Below are the code and all the weights of a small trained network. Each question names an input and a class and asks about switching units off, where a switched-off unit gives its printed mean instead of its output.

import numpy as np


def w(rows, s, z=0):
    codes = np.array(rows[::2]) - 128.0
    scale = np.full(codes.shape[1], s)
    scale[-1] = z or s
    return codes * scale


def norm(h):
    return h / np.sqrt((h * h).mean(-1, keepdims=True) + 1e-5)


def f(y):
    return y / 2 * (1 + np.tanh(0.7978845608 * (y + 0.044715 * y**3)))


def log_softmax(a):
    a = a - a.max(-1, keepdims=True)
    return a - np.log(np.exp(a).sum(-1, keepdims=True))


def net(x, mask):
    res = np.array(x, float).reshape(1, 7) / 4 @ E
    u = 0
    for l in range(2):
        y = f(norm(res) @ A[l][:, :-1].T + A[l][:, -1])
        res = res + np.where(mask[u : u + 4], y, B[l][:, -1]) @ B[l][:, :-1]
        u += 4
    return log_softmax(norm(res)[-1] @ U[:, :-1].T + U[:, -1])


A, B = {}, {}
E = w([
[140,163,120,143,56,106,101,167,220,124,166,172],'x0',
[76,174,150,155,191,148,126,139,41,111,173,159],'x1',
[118,148,129,125,167,110,145,162,108,146,167,141],'x2',
[102,168,93,160,173,129,3,97,133,128,101,51],'x3',
[224,174,170,108,156,112,154,61,133,145,132,174],'x4',
[180,11,212,89,100,131,64,98,137,154,164,118],'x5',
[88,63,141,201,99,106,167,148,146,189,82,100],'x6',
],0.0064)
A[0] = w([
[173,181,112,4,126,160,122,116,93,104,197,207,25],'L0N1',
[143,60,120,108,118,212,92,72,95,188,158,45,162],'L0N2',
[214,112,102,100,63,131,34,213,247,179,117,187,20],'L0N3',
[161,90,196,253,174,113,141,171,25,189,107,163,6],'L0N4',
],0.0051,0.0016)
B[0] = w([
[171,135,193,150,195,10,153,179,113,90,140,200,237],'L0N1',
[137,115,105,67,117,107,54,100,46,152,138,120,211],'L0N2',
[47,130,119,60,62,82,133,74,201,142,91,164,252],'L0N3',
[102,135,169,121,150,239,154,112,175,172,185,84,187],'L0N4',
],0.011,0.0034)
A[1] = w([
[96,99,120,145,95,72,84,120,254,83,152,126,79],'L1N1',
[108,111,97,180,88,175,147,239,107,134,118,133,4],'L1N2',
[88,111,134,156,194,119,138,186,134,92,121,156,102],'L1N3',
[137,196,74,176,172,164,129,106,134,123,79,143,73],'L1N4',
],0.0085,0.0031)
B[1] = w([
[110,201,91,57,95,179,94,122,154,159,148,215,254],'L1N1',
[141,73,9,99,126,203,201,171,91,86,163,99,178],'L1N2',
[200,126,116,164,87,100,147,158,116,112,157,145,185],'L1N3',
[114,117,143,167,122,92,109,117,224,78,89,66,171],'L1N4',
],0.014,0.0057)
U = w([
[70,219,88,47,69,137,63,114,209,170,133,230,250],'0',
[104,180,105,205,169,73,106,120,233,50,42,57,58],'1',
[210,199,189,172,209,40,154,188,102,52,195,208,152],'2',
[190,58,175,71,88,76,181,80,151,159,80,186,32],'3',
[114,68,136,109,183,104,2,93,15,149,92,69,203],'4',
[73,104,212,188,216,227,185,96,146,201,193,91,44],'5',
[105,82,9,170,106,178,204,200,95,83,158,104,93],'6',
],0.013,0.002)

Each question gives the input, the list of numbers given to net, and the class t.
The units are the neurons (one row each of A and B). Each row of codes is followed by its name. A weight is (code - 128) times the scale printed after its matrix; where a second scale follows, it is the last column's (A, B and U).
mask holds one flag per neuron, layer by layer. A switched-off neuron (its flag False) gives its mean, the last column of its row in B, instead of its output. The means were averaged over made-up inputs and are rounded, as every weight is.
A unit's drop is (log p(t) with every unit on - log p(t) with that unit switched off) / (log p(t) with every unit on - log p(t) with every unit switched off).
The circuit of an input: a set's keep is (log p(t) with only the set's units on - log p(t) with every unit switched off) / (log p(t) with every unit on - log p(t) with every unit switched off). Starting from all 8 units, units are removed one at a time, each time the one whose removal leaves the highest keep (on an exact tie, the one counted first), for as long as the keep stays at least 0.8.
circuit, biggest first: the units of the circuit, biggest drop first
top k neurons: the k neurons with the biggest drops, biggest first
k most important neurons of layer l: the k neurons of layer l with the biggest drops, biggest first
drop when u is switched off: that unit's drop, to one decimal
input [-5,6,-5,2,-6,1,-7], class 4: top 2 neurons	[L0N2 L1N1]
input [-5,-8,-2,8,4,3,6], class 4: top neuron	[L0N2]
input [-3,0,5,8,-7,-3,3], class 6: 2 most important neurons of layer 1	[L1N2 L1N3]
input [5,1,1,-6,7,-8,6], class 6: circuit, biggest first	[L0N1 L1N1]
input [2,-5,-4,2,2,-8,-1], class 1: top 2 neurons	[L1N4 L0N1]
input [8,6,-2,7,-8,-6,-6], class 1: circuit, biggest first	[L1N4 L0N3]
input [1,-4,-4,-6,5,5,1], class 0: circuit, biggest first	[L0N3 L1N1]
input [-3,5,0,0,-1,8,-5], class 4: 2 most important neurons of layer 1	[L1N3 L1N1]
input [6,6,-8,-5,4,-8,6], class 6: circuit, biggest first	[L1N2 L0N3]
input [-2,0,-7,-8,-8,5,6], class 6: top 2 neurons	[L1N2 L0N3]
input [-8,0,0,-5,6,8,-5], class 2: 2 most important neurons of layer 0	[L0N1 L0N3]
input [-2,-1,-5,1,-8,0,-6], class 4: 2 most important neurons of layer 0	[L0N3 L0N2]
input [3,4,5,-6,0,5,3], class 5: circuit, biggest first	[L0N4 L1N1]
input [-2,-7,-1,-3,-6,3,6], class 0: circuit, biggest first	[L1N1]
input [5,-3,-8,-6,8,6,-3], class 0: circuit, biggest first	[L0N3 L1N1]
input [1,1,-2,3,-7,7,4], class 4: drop when L0N2 is switched off	4.7
input [-6,-1,0,-2,6,-6,2], class 1: drop when L1N4 is switched off	0.5
input [3,1,5,-2,1,2,8], class 5: drop when L0N4 is switched off	1.0
input [-4,-6,-3,2,-2,5,4], class 4: drop when L1N2 is switched off	0.0
input [-8,4,-3,1,8,-8,-2], class 1: circuit, biggest first	[L1N4]
